[  4   9  -2   4  12 -17  -3  13   5  -6  22   7  -8   2   2 -18   3   9
 -23   0  27   4  17   3  20  20  -9  14   4  -4   3   0  -4 -26  37  22
  41  -6 -19 -29   3  -5] => (80) > [43]
[  2  14   1   3  17 -25  -2  17  -1   2  15  -6  -3   0   9 -18   7  10
 -21   1  27   3  10   0  19  12   2   4  -3  -6   6   1  -9 -24  38  21
  20  -2 -16 -19   6  -9] => (80) > [56]
[  1  -1   2  -4   7  12  -4  -7  19  -8  15  15  -8  18  -1 -12   4   6
 -10  22  10   0  13  -4   4   9 -21   4   8  11   8 -17 -14 -12   4  13
  28 -14  10 -30  -2  -2] => (77) > [46]
[-15  31  -8   6  23 -16  16  24  13  22  31   1   0  14   0 -23  27   7
  -5   8   8  17   9 -21   0  16  -3  12 -23   0   9  -5  -9 -16  31  28
  10   3 -12  -2  34   4] => (76) > [49]
[ -6  28  -9   5  30 -24   8  19   7  14  19   3  -9  16 -10 -21  15   8
  -6  12  19  16  15 -16  18  16   0  10  -4  -6   2  -6   8 -28  32  16
  13   4  -8 -12  22  -7] => (76) > [65]
[ -2 -12   4   8  13   7   5 -18  -2  -3  24  14 -19  20  -1 -15   4  -6
 -16  24   0 -15   2   3  20  -1  -2  -8  21  18  18  -6  -2 -25  -2   7
  14   1   7 -35 -17  -3] => (77) > [50]
[ -3 -12   4   5  -3  12  -3 -13   3 -10  18  16 -12  10   5 -21   0   4
 -11   8   2  -8  14   6   2   2 -14   4  10  11  13  -2 -14 -17   0  15
  27  -9   5 -33  -9  -1] => (77) > [50]
[ -6 -18  17  -1   6 -14  -8   4  14 -14  15  15  -1  21  -3 -26  12  22
 -31  20  11   8  21 -28   6  15  -7  29  19  29  17 -43 -32 -22   8  23
  47 -18  14 -42  -5 -15] => (79) > [47]
[  1   7   0  -2  19 -29 -11  11   0  -7  14  -2   4  13   3 -23  -5   6
 -20  14  26  -4  11 -20  23  24  -5  10  12  -1  12   3  -5 -25  36  17
  28  -6 -13 -27   4 -13] => (80) > [43]
[-15  18  -3   3  20 -26   7  23   4  12  19  -3  -2  12   0 -19  14   7
 -10  12  15  15  10 -19   1  10  -4   8 -12   2   3  -7  -6 -12  28  21
   3   5  -1   4  26   1] => (76) > [49]
[  2  -3   4   9   5 -23  -6  10  -4  -4  15   8  -4   0   6 -11  -3   3
 -23  -3  21  -1  16  -1  23   9   5  17  13  -2   8   0   2 -29  31  19
  27   1 -16 -22  -2 -10] => (80) > [43]
[ -8  28  -6   3   9  -4   0  17  11   3  27   7  -3  15  -3 -25   6  10
  -7   0  25  12  21   2  -9  15 -30   8 -11  -6 -17   2 -12  -5  35  35
  26  -9 -18 -12  18   8] => (76) > [65]
[-19  29  -7   1  23 -17   4  23  -1  13  33   4   3  23   0 -30   7   6
  -1  23  16  11  19 -23  -3  20 -25   9 -19  -4  -6   0 -12  -9  37  31
  13  -6 -16  -6  34   7] => (76) > [44]
[ -7  -7   1   9   9  -7   6 -22   8  -8  32  13 -22  20  -7 -25  -6   3
  -8  39   6  -5  18  10  17  -8  -9 -11  14  17   3 -18  -4 -24  -3   9
  19  -1   5 -41 -11   8] => (77) > [68]
[ -5  -7   6  -4   8 -35 -15  24   2 -24  14   6   3   6   2 -17 -13  14
 -35   8  37   3  19 -14  17  20 -12  15   9  -2   5 -10 -13 -18  36  22
  26 -10 -11 -22   2  -4] => (80) > [43]
[ -4  -1   2   2   1   4  -3  -8  11  -6  20  22  -9  34  -4 -34   0   2
  -8  22   9  -2  22  -4  -1  16 -32  11  22  19 -12 -18 -14 -18  10  23
  36 -14   7 -32  -1  -4] => (77) > [46]
[-29  -8  31   2 -35 -30 -34  43  53 -31  19  44  13  54  23 -75 -12  46
  -9  18  38  38  70 -34 -59  63 -75  75   1  25 -75 -71 -75 -10  44  65
  75 -61  -3 -47  16  -8] => (80) > [56]
[  2 -15  15   2   1 -12  -4  -6  -2  -6  12  10 -11   7   0 -18  10  15
 -24  12  20   7  30 -11  10  -8  -9   9  16  16   9 -31 -10 -20   5  15
  25  -1   6 -31  -3  -6] => (79) > [42]
[-10  21  -4  10   4 -14   4  15   8  12  15   2  -4   7  -2 -22  11   6
   5   0  18  18  24   4 -10  -2 -10   2 -14  -6 -20  -7  -5  -8  25  20
   7   2 -15  -3  25  10] => (76) > [49]
[ -7  -1   1   8   4  17   4  -7   5  -5  30  16 -19  13   0 -22  10   1
 -13   9   5  -4  13  15   3   0 -14  -1   4  15   0  -2 -16 -17   6  21
  31  -6   2 -31   0   0] => (77) > [46]
